Each row has a name. After each piece below comes the name of the row it's from, unless a question asks for something else. Each question is about the rows just above it. Places in a row count from 1.

Columns, left to right: D K A Y T
G: [ 81  16 -27 -44 -44]
Q: [-30 -40  12 -44 -27]
J: [-39 -39 -39  10 -39]
R: [-2 -2 80 80 80]
Places of [-44] in row G:	4 5
Row and place where [-44 -44] starts:	G, 4
Row and place where [ 16 -27 -44 -44] starts:	G, 2
Places of [80] in row R:	3 4 5
Every place of [-39] in J:	1 2 3 5
Times [-39] occurs in J:	4
How many times does R hold [80]?	3

Columns, left to right: bav vor fur lumun Tetu Golam puvab naf
soni: [-77 -32  14 -56 -67  81 -23  81]
Vinis: [-86 -79  44 -15  -9  33 -17  84]
dazi: [ 12 -78 -18 -80  16  65  43  46]
duf: [-77  35  33  57 -67  34 -59   4]
lodez: [ 40  -9 -18  42 -30  86  77  51]
nolop: [ -4 -80 -66  -6  16  64  30  -9]
tos: [  0  20 -19  42  -9  33  33  84]
ros: [-54  75  79  55 -12  71  28 -47]
[-79 -78  35  -9 -80  20  75] is in which column, read top down?	vor
[40 -4  0] is in which column, read top down?	bav
How many times does tos hold [-18]?	0
Where does [ 42 -30  86  77] start? Give its row and place.	lodez, 4
At which places does tos hold [42]?	4
[42 -9 33] begins in row and place	tos, 4

Columns, left to right: guki ner nop bere guvop zer kazif
basi: [ 8  8 91 92 92 92 90]
biso: [91 90 91 91 91 91 92]
Pudu: [-2 47 91 91 90 92 91]
meru: [-1 -2  0  2 -1 90 92]
tozav: [-1 -1  0 20 91 90 92]
voniz: [ 0  1 91 91 92 91 92]
lefi: [90 -2  1  1 92 91 91]
Keb: [-2  0  0  0  0  1 91]
Places of [-1] in row meru:	1 5
Every place of [8] in basi:	1 2
Places of [91] in row biso:	1 3 4 5 6
[ 1 -2] is in which column, read top down?	ner
[-1 -1  0 90 -2] is in which column, read top down?	guki
[91 91  2 20 91  1] is in which column, read top down?	bere
Which column holds this, read top down? [20 91]	bere

Columns, left to right: pafa Nemu Dem Daz
Beka: [ -3 -36  -3  -3]
Nodev: [-81 -58  -5   1]
vog: [ 16  16 -34  -2]
monad: [ 16  71 -34  43]
Times [16] occurs in vog:	2
Places of [-3] in row Beka:	1 3 4
Row and place where [-36  -3  -3] starts:	Beka, 2

Columns, left to right: puvis kaze Fufut pizi Tuzog feri Fimud morek
sulo: [ 17  61 -42 -74 -14  54 -53  60]
kipi: [-26 -42  17  15 -58  15  15 -15]
Sep: [-74 -42  17  61  59  15 -53  60]
raso: [ 17 -57 -57  20 -57  60  20  20]
Every place of [20] in raso:	4 7 8
How many times does raso hold [-57]?	3
Where do [ 17  61 -42 -74 -14  54 -53  60] appear?	sulo
Row and place where [-74 -42  17  61  59] starts:	Sep, 1
At which places does kipi hold [15]?	4 6 7

Columns, left to right: befep rugun Maras Gorip Luno zev nep fis Nol
P: [ 77 -51  49  62  49 -69  49  77 -67]
F: [ 61 -79  62 -67 -69  49  62 -67  62]
L: [ 28  33  42  -2  74 -45 -61  -7 -21]
Every place of [77] in P:	1 8
Where does [-51  49  62  49 -69  49  77 -67] start? Give its row and place.	P, 2
Places of [62] in row F:	3 7 9
Times [62] occurs in F:	3

Columns, left to right: tusur sul nugu subun daboz lebuv zorik
Suni: [-36  98  71 -65 -29 -12  42]
gugef: [-31  72  85 -37 -51  -3  33]
Gamus: [  1 -37 -38  47  24 -30  -9]
sini: [-70  54  76 -38 -29 -26  45]
talaz: [ 88 -22 -74  53  34  42 -40]
Kedo: [ 24 -58 -39 -59  41 -27 -37]
beg: [-36  98  71 -65 -29  -8  45]
vode: [-88  36  75 -64 -43 -48  43]
ges: [ 39 -62  23   4  18 -24 -13]
vut: [-72  32  27  32   8  32  -8]
tobat: [-44  82 -57  45 -62 -18  20]
geku: [-73  69 -44  51 -56 -16  23]
Which column holds this, read top down? [ 98  72 -37  54 -22 -58  98  36 -62  32  82]	sul
Which column holds [-36 -31   1] top down?	tusur
At which places does vut hold [32]?	2 4 6

Columns, left to right: Pesar Rifud gem kog
vevur: [-35 -35  41 -35]
Duv: [17 17 17 32]
sug: [-54 -42  71 -65]
Vopek: [-70   1  20 -27]
Daveb: [-25 -15  90 -15]
mal: [-85  17  86  10]
Difim: [ 10  -1 -41  -2]
fipi: [-45 -39   9 -83]
vapo: [20 15 36  4]
bod: [-45 -39   9  -7]
somal: [-82 -14  30  -2]
How many times does Duv hold [17]?	3
Which column holds this, read top down? [-35  17 -42   1 -15  17  -1 -39]	Rifud
Row and place where [ 10  -1 -41] starts:	Difim, 1
Where does [ -1 -41  -2] start? Give its row and place.	Difim, 2
At which places does vevur hold [-35]?	1 2 4

Columns, left to right: sis dobob zudog timil tima
sava: [ 68  11 -70 -17  28]
fizil: [-14   3 -64 -28   8]
Magud: [-54  -9  -8 -43  -2]
pes: [ 68  11 -70   8  28]
Sav: [ 3  3 24 23 24]
voga: [-1 -1 59 -1 -1]
Rer: [-84 -11  51 -35 -16]
faru: [-84 -14  82 -41 -17]
Times [24] occurs in Sav:	2
Places of [-8] in row Magud:	3
Times [-1] occurs in voga:	4

Columns, left to right: busuz tum kuze lop
Bir: [ 59 -25 -22  19]
popas: [ 16 -26 -12 -84]
zos: [-25  -4  21   0]
gol: [-1  7  3  1]
kozi: [ 17 -65   8 -46]
roza: [-31  35 -25  21]
rov: [-21 -21 -21 -21]
Rifaz: [-8 -6  0  4]
[ 59 -25 -22] begins in row and place	Bir, 1
Places of [-21] in row rov:	1 2 3 4

Columns, left to right: Dufop Zufen Lalum mago fugo
nono: [ 43  43 -32  42 -32]
vol: [-43 -53 -13 -28 -65]
fut: [-29  44  77 -13   7]
Every place of [42] in nono:	4
Which column holds this, read top down? [-65   7]	fugo
How many times does nono hold [44]?	0
Which column holds this, read top down? [-53  44]	Zufen

Columns, left to right: velaz Geg devab kevut vil kiled pitip
Komu: [-15  28  31 -16  27  23  39]
das: [ 11  14 -30  -5   1  29 -24]
Derim: [ 21   1 -34  -3  -2  21 -15]
balap: [ -6  -6 -19  -6  -5  31 -23]
gosu: [ 24 -13   4  -2 -15  -3  21]
Lala: [-14 -14 -16 -16 -14 -14   5]
zazen: [ 50   8 -59 -26 -15  22 -21]
Tabok: [-10  35  36 -13  36 -13 -13]
Faf: [-10   6   6  16   6 -15  10]
dubof: [-19   7 -22 -19  21  42 -19]
Vid: [ -5  -9   2 -19  -3   0 -27]
mubaz: [-28 -40  30  39 -16 -81   1]
How many times does Lala hold [-14]?	4
Every place of [-6] in balap:	1 2 4
Times [37] occurs in Tabok:	0
Row and place where [ -3  -2  21 -15] starts:	Derim, 4
[ -3 -14] is in which column, read top down?	kiled
At which places does dubof hold [21]?	5

Columns, left to right: nit rab noz Ratez kubig Lotum Guded
nebu: [ 10   0 -10   8  -9  27  -3]
tanu: [-21 -14   6 -23  25  27   6]
pone: [ 22 -57  -3  -6  28  27  -1]
kem: [-4 -4 -4 -9 15 27 -4]
tanom: [-24  -2 -24 -24  -2  -2  -2]
tuzef: [ 11   0  22   0  31 -23   0]
kebe: [ -5 -52 -85 -48  -9  27  11]
How many times does nebu hold [-10]?	1
Places of [-4] in row kem:	1 2 3 7
At which places does tanom hold [-24]?	1 3 4
Count of [0] in tuzef:	3
Which column holds [-24  22 -85] top down?	noz
Places of [-23] in row tanu:	4
At which places does kebe hold [-48]?	4

Columns, left to right: moro dur Tuda Lur kip ralu Boze
niv: [-41 -38 -16  91 -55  35 -45]
paze: [-16  44 -24 -95  75 -42  34]
nos: [ 35 -38 -16  91 -55  35  91]
Which column holds this, read top down? [-42  35]	ralu
Which column holds this, read top down? [-41 -16]	moro
Every place of [91] in nos:	4 7
Which column holds this, read top down? [-95  91]	Lur
At which places does nos hold [35]?	1 6

Columns, left to right: Tuvef legeg lunep luzaz
lugol: [ 61 -56  -4  -6]
lamop: [-11 -29 -29 -29]
pav: [ 46  54  -9 -91]
gir: [-16 -17  90 -43]
Gal: [ -6  75 -72   3]
guk: [ -5 -15 -15 -15]
Where does [ 54  -9 -91] start? Give its row and place.	pav, 2
At which places does guk hold [-5]?	1
How many times does guk hold [-15]?	3
Places of [-29] in row lamop:	2 3 4

Columns, left to right: peme vare fude lupov fikon
naneb: [ 19   2 -36 -68 -12]
puzir: [ 12   3 -40 -62 -12]
Nivit: [ 10   5 -41 -62 -11]
tadez: [  6   6 -43 -59 -12]
duvi: [ 58 -34 -15 -87 -14]
dek: [ 44  12 -23 -84 -13]
disos: [-50   3   3 -64 -16]
tusat: [ 25   4 -33 -59 -17]
koz: [-51   2 -49 -51 -10]
Nogo: [ 21   5  21  21 -63]
Bef: [ 30   7 -30 -50 -18]
Vatum: [ 26  20 -32 -64 -10]
At which places does disos hold [3]?	2 3
At which places does koz hold [-49]?	3
Places of [-68] in row naneb:	4
Places of [21] in row Nogo:	1 3 4
How many times does Nogo hold [22]?	0

Columns, left to right: zof zel Rakem Fel ravik
nifo: [ 33 -56  25  -4  -6]
zular: [-17 -52 -27 -40 -27]
tenan: [-17 -43  47   0  22]
sek: [ 2  1 33 18 42]
Femul: [-48 -16 -64   7  22]
Lemo: [45  6 77 32  6]
Fimom: [ 45   6 -19 -18 -31]
Pizom: [-17 -52 -27  -4  -6]
find: [45  6 77 32  6]	Lemo
[  6 -19] begins in row and place	Fimom, 2
[77 32  6] begins in row and place	Lemo, 3

